Below is a small trained network, with its code and all its weights. Each question gives an input and a target symbol and asks what happens when units are switched off, that is, made to give their printed mean instead of their output.

import numpy as np


def w(rows, s, z=0):
    codes = np.array(rows[::2]) - 128.0
    scale = np.full(codes.shape[1], s)
    scale[-1] = z or s
    return codes * scale


def norm(h):
    return h / np.sqrt((h * h).mean(-1, keepdims=True) + 1e-5)


def f(y):
    return np.maximum(y, 0)


def softmax(a):
    e = np.exp(a - a.max(-1, keepdims=True))
    return e / e.sum(-1, keepdims=True)


def log_softmax(a):
    a = a - a.max(-1, keepdims=True)
    return a - np.log(np.exp(a).sum(-1, keepdims=True))


def net(x, mask):
    ids = ['αβδζηθλμξπσφψω'.index(c) for c in x.split()]
    T = len(ids)
    res = E[ids] + P[:T]
    u = 0
    for l in range(2):
        q, k, v = (norm(res) @ M[l].T for M in (Q, K, V))
        z = softmax(np.where(np.tri(T) > 0, q @ k.T / 2**0.5, -1e9)) @ v
        res = res + np.where(mask[u], z, O[l][:, -1]) @ O[l][:, :-1]
        u += 1
        y = f(norm(res) @ A[l][:, :-1].T + A[l][:, -1])
        res = res + np.where(mask[u : u + 8], y, B[l][:, -1]) @ B[l][:, :-1]
        u += 8
    return log_softmax(norm(res)[-1] @ U[:, :-1].T + U[:, -1])


Q, K, V, O, A, B = {}, {}, {}, {}, {}, {}
E = w([
[136,144,115,108,184,87],'α',
[131,136,141,140,115,120],'β',
[197,217,182,61,93,156],'δ',
[171,122,180,136,179,127],'ζ',
[102,153,116,100,173,122],'η',
[49,106,55,72,2,30],'θ',
[75,153,145,118,126,182],'λ',
[148,96,103,113,113,162],'μ',
[149,114,187,145,190,142],'ξ',
[82,60,76,169,190,97],'π',
[219,93,191,110,70,17],'σ',
[130,138,140,143,112,123],'φ',
[127,137,141,142,112,126],'ψ',
[124,132,144,139,114,124],'ω',
],0.0027)
P = w([
[160,181,111,254,75,141],'0',
[90,80,152,72,111,118],'1',
[85,76,160,71,107,125],'2',
[87,78,165,70,109,122],'3',
[84,81,167,71,105,121],'4',
[86,84,164,69,106,122],'5',
],0.00082)
Q[0] = w([
[227,40,3,7,219,188],'0.h1',
[90,178,18,51,254,244],'0.h1',
],0.0049)
K[0] = w([
[61,88,210,8,225,47],'0.h1',
[73,10,187,3,131,190],'0.h1',
],0.0051)
V[0] = w([
[22,171,123,148,176,113],'0.h1',
[170,165,112,106,136,5],'0.h1',
],0.002)
O[0] = w([
[83,251,115,159,137,79,97],'0.h1',
[219,133,21,43,143,100,1],'0.h1',
],0.0018,0.00057)
A[0] = w([
[45,138,188,143,148,163,222],'0.n1',
[177,145,48,144,114,87,130],'0.n2',
[58,253,101,90,235,84,12],'0.n3',
[136,84,116,164,110,137,152],'0.n4',
[169,72,118,84,180,171,162],'0.n5',
[73,184,135,127,154,193,1],'0.n6',
[76,205,84,167,115,64,176],'0.n7',
[70,237,78,77,136,98,77],'0.n8',
],0.0028,0.0012)
B[0] = w([
[175,134,95,121,150,77,250],'0.n1',
[96,140,178,75,154,154,148],'0.n2',
[252,179,56,64,145,90,196],'0.n3',
[140,138,136,93,124,131,173],'0.n4',
[149,175,62,132,148,112,199],'0.n5',
[86,122,156,177,150,73,159],'0.n6',
[120,87,107,77,161,124,181],'0.n7',
[162,161,156,67,192,56,186],'0.n8',
],0.0032,0.0022)
Q[1] = w([
[215,90,216,134,2,34],'1.h1',
[72,155,252,207,55,5],'1.h1',
],0.0051)
K[1] = w([
[232,235,138,254,30,161],'1.h1',
[202,225,25,197,84,158],'1.h1',
],0.0048)
V[1] = w([
[185,62,133,99,177,33],'1.h1',
[116,167,2,147,95,92],'1.h1',
],0.0019)
O[1] = w([
[63,12,144,199,128,192,250],'1.h1',
[176,108,6,149,86,94,142],'1.h1',
],0.002,0.0011)
A[1] = w([
[98,143,111,126,165,77,167],'1.n1',
[107,168,175,101,151,122,56],'1.n2',
[3,240,138,184,182,47,2],'1.n3',
[151,114,165,167,107,176,105],'1.n4',
[48,101,153,125,113,124,123],'1.n5',
[130,100,201,189,185,129,62],'1.n6',
[137,186,164,103,135,105,54],'1.n7',
[137,154,111,63,111,138,113],'1.n8',
],0.004,0.0028)
B[1] = w([
[100,129,109,192,146,204,251],'1.n1',
[161,74,166,188,52,115,153],'1.n2',
[88,221,251,162,143,3,207],'1.n3',
[59,80,122,51,181,87,146],'1.n4',
[81,175,75,99,132,91,178],'1.n5',
[236,117,161,199,163,217,174],'1.n6',
[49,68,62,127,136,170,160],'1.n7',
[132,205,156,152,120,175,202],'1.n8',
],0.0032,0.0019)
U = w([
[14,123,240,5,245,248,3],'α',
[7,19,228,227,6,249,113],'β',
[237,252,251,3,5,250,132],'δ',
[60,9,222,16,236,111,34],'ζ',
[240,251,3,3,252,5,161],'η',
[5,104,15,4,6,4,166],'θ',
[5,252,250,249,176,11,244],'λ',
[251,6,251,42,5,4,199],'μ',
[251,48,251,251,251,244,161],'ξ',
[4,4,4,252,251,93,106],'π',
[253,5,5,11,5,252,182],'σ',
[39,248,29,217,65,246,77],'φ',
[248,251,6,251,6,65,84],'ψ',
[184,43,14,249,19,18,62],'ω',
],0.0053,0.0041)

Each question gives the input, a string of symbols that net reads in full, and the target symbol t.
The units are the heads (2 rows each of Q, K, V and O) and the neurons (one row each of A and B). Each row of codes is followed by its name. A weight is (code - 128) times the scale printed after its matrix; where a second scale follows, it is the last column's (O, A, B and U).
mask holds one flag per unit, layer by layer, with each layer's heads first. A switched-off unit (its flag False) gives its mean, the last column of its rows in O or B, instead of its output. The means were averaged over made-up inputs and are rounded, as every weight is.
A unit's drop is (log p(t) with every unit on - log p(t) with that unit switched off) / (log p(t) with every unit on - log p(t) with every unit switched off).
The circuit of an input: a set's keep is (log p(t) with only the set's units on - log p(t) with every unit switched off) / (log p(t) with every unit on - log p(t) with every unit switched off). Starting from the 12 units with the biggest drops (on a tie, the unit counted first), units are removed one at a time, each time the one whose removal leaves the highest keep (on an exact tie, the one counted first), for as long as the keep stays at least 0.8.
circuit, biggest first: the units of the circuit, biggest drop first
k most important neurons: the k neurons with the biggest drops, biggest first
top k neurons in layer l: the k neurons of layer l with the biggest drops, biggest first
input β α ψ, target β: circuit, biggest first => (0.n3 0.n8 1.n3)
input ψ α ψ, target ψ: circuit, biggest first => (0.n8 1.h1)
input δ β σ ξ α β, target δ: 2 most important neurons => (0.n7 0.n1)
input θ θ α β, target θ: 2 most important neurons => (0.n3 0.n1)
input ω α ψ ζ ψ, target ω: 2 most important neurons => (0.n8 0.n7)
input θ φ ξ λ α φ, target θ: 2 most important neurons => (0.n3 1.n5)
input ξ π ζ β, target ξ: circuit, biggest first => (1.h1 1.n3)
input σ μ ψ, target σ: circuit, biggest first => (0.h1 1.n3)
input ξ μ λ β, target ξ: circuit, biggest first => (1.n6 1.h1 0.n3)
input ξ σ π μ β λ, target λ: circuit, biggest first => (1.n3 0.n6)
input φ π η α μ ω, target φ: 3 most important neurons => (0.n8 0.n3 0.n1)
input λ α μ λ μ, target δ: 3 most important neurons => (1.n8 0.n3 0.n1)
input α μ α π β, target α: top 3 neurons in layer 0 => (0.n2 0.n1 0.n3)
input π η φ, target π: top 2 neurons in layer 1 => (1.n1 1.n3)
input η β μ ω, target η: circuit, biggest first => (0.h1 0.n3)
input ψ ψ δ ψ, target ψ: top 2 neurons in layer 0 => (0.n8 0.n1)
input ω β ψ, target ω: top 2 neurons in layer 0 => (0.n7 0.n8)
input α β ψ μ ω, target α: most important neuron => (1.n3)
input ξ μ ζ η φ, target ξ: circuit, biggest first => (1.h1 1.n3)
input δ λ α μ β, target δ: 2 most important neurons => (1.n3 1.n8)
